j_567: [ 4.9  6.0  7.6  8.9 10.7  9.7 10.4 11.2 11.4 13.5 12.9 13.4 12.9 14.8
 16.2 16.1 16.6 20.7 22.8 26.2 27.0 25.9 24.9 23.5 19.9 14.0  9.0  1.4
 -3.3  0.2  8.0 14.1 24.8 41.2 59.8 65.5 74.7 74.9]
j_382: [-67.4 -69.1 -70.1 -62.6 -67.4 -60.4 -56.1 -47.5 -45.8 -34.5 -27.7 -18.7
 -11.9  -4.1   3.4  10.0  16.5  20.5  22.7  26.0  26.8  25.4  24.3  22.6
  18.8  12.3   7.0  -1.0  -7.5 -17.4 -26.4 -34.1 -42.3 -49.6 -60.2 -72.8
 -72.3 -79.1]
j_507: [ 64.4  60.9  51.9  41.7  32.7  21.8  10.0  -3.4 -17.4 -28.2 -41.9 -53.3
 -60.9 -64.6 -62.1 -64.4 -69.2 -79.1 -83.4 -78.4 -82.8 -81.0 -77.8 -70.1
 -65.4 -53.5 -44.1 -33.1 -22.3 -11.8  -0.7  10.2  20.3  29.1  34.6  42.4
  47.1  46.1]
j_173: [ 64.6  61.1  52.6  43.0  34.1  23.4  12.4  13.0  12.8  15.0  17.2  16.4
   6.3  -5.0 -14.8 -26.9 -33.8 -45.9 -50.9 -56.1 -58.4 -66.0 -66.0 -59.9
 -60.6 -55.2 -51.6 -40.6 -29.3 -19.5  -4.9   9.0  22.6  39.7  59.2  65.0
  74.9  75.5]
chg j_173: [ 64.6  61.1  52.6  43.0  34.1  23.4  12.4  13.0  12.8  15.0  17.2  16.4
   6.3  -5.0 -14.8 -26.9 -33.8 -45.9 -50.9 -56.1 -58.4 -66.0 -66.0 -59.9
 -60.6 -55.2 -51.5 -40.6 -29.3 -19.5  -4.9   9.0  22.6  39.7  59.2  65.0
  74.9  75.5] | 26, [-51.6]
chg j_567: [ 4.9  6.0  7.6  8.9 10.7  9.7 10.4 11.2 11.4 13.5 12.9 13.4 12.9 14.8
 16.2 16.1 16.6 20.7 22.7 26.2 27.0 25.9 24.9 23.5 19.9 14.0  9.0  1.4
 -3.3  0.2  8.0 14.1 24.8 41.2 59.8 65.5 74.7 74.9] | 18, [22.8]
chg j_567: [ 4.9  6.0  7.6  8.9 10.7  9.7 10.3 11.2 11.4 13.5 12.9 13.4 12.9 14.8
 16.2 16.1 16.6 20.7 22.8 26.2 27.0 25.9 24.9 23.5 19.9 14.0  9.0  1.4
 -3.3  0.2  8.0 14.1 24.8 41.2 59.8 65.5 74.7 74.9] | 6, [10.4]
chg j_382: [-67.4 -69.1 -70.1 -62.6 -67.5 -60.4 -56.1 -47.5 -45.8 -34.5 -27.7 -18.7
 -11.9  -4.1   3.4  10.0  16.5  20.5  22.7  26.0  26.8  25.4  24.3  22.6
  18.8  12.3   7.0  -1.0  -7.5 -17.4 -26.4 -34.1 -42.3 -49.6 -60.2 -72.8
 -72.3 -79.1] | 4, [-67.4]
chg j_382: [-67.4 -69.1 -70.1 -62.6 -67.4 -60.4 -56.1 -47.5 -45.8 -34.5 -27.7 -18.7
 -11.9  -4.1   3.4  10.0  16.5  20.5  22.8  26.0  26.8  25.4  24.3  22.6
  18.8  12.3   7.0  -1.0  -7.5 -17.4 -26.4 -34.1 -42.3 -49.6 -60.2 -72.8
 -72.3 -79.1] | 18, [22.7]
chg j_567: [ 4.9  6.0  7.6  8.9 10.7  9.7 10.4 11.2 11.4 13.5 12.9 13.4 12.8 14.8
 16.2 16.1 16.6 20.7 22.8 26.2 27.0 25.9 24.9 23.5 19.9 14.0  9.0  1.4
 -3.3  0.2  8.0 14.1 24.8 41.2 59.8 65.5 74.7 74.9] | 12, [12.9]

j_173: [-47.5  -1.1 -23.7 -28.6]
j_422: [ 10.2 -34.9  29.1 -12.9]
j_60: [-65.4 -45.7   1.0  30.0]
j_618: [37.8  8.5 12.6  7.3]
j_682: [91.6 19.4 37.9 17.4]
j_738: [ 24.5  28.6 -27.3   9.3]
j_579: [-67.2  23.6 -85.4 -11.0]
j_382: [33.0 -4.0 29.8  4.9]
j_567: [ 40.8  22.6 -20.1  37.1]
j_507: [ 10.2  -9.6  29.1 -12.9]
j_137: [ -0.3  18.6 -35.3  14.4]
chg j_682: [91.6 19.3 37.9 17.4] | 1, [19.4]
chg j_682: [91.7 19.4 37.9 17.4] | 0, [91.6]
chg j_682: [91.6 19.4 38.0 17.4] | 2, [37.9]
chg j_579: [-67.2  23.7 -85.4 -11.0] | 1, [23.6]
chg j_579: [-67.2  23.6 -85.4 -10.9] | 3, [-11.0]
chg j_738: [ 24.4  28.6 -27.3   9.3] | 0, [24.5]

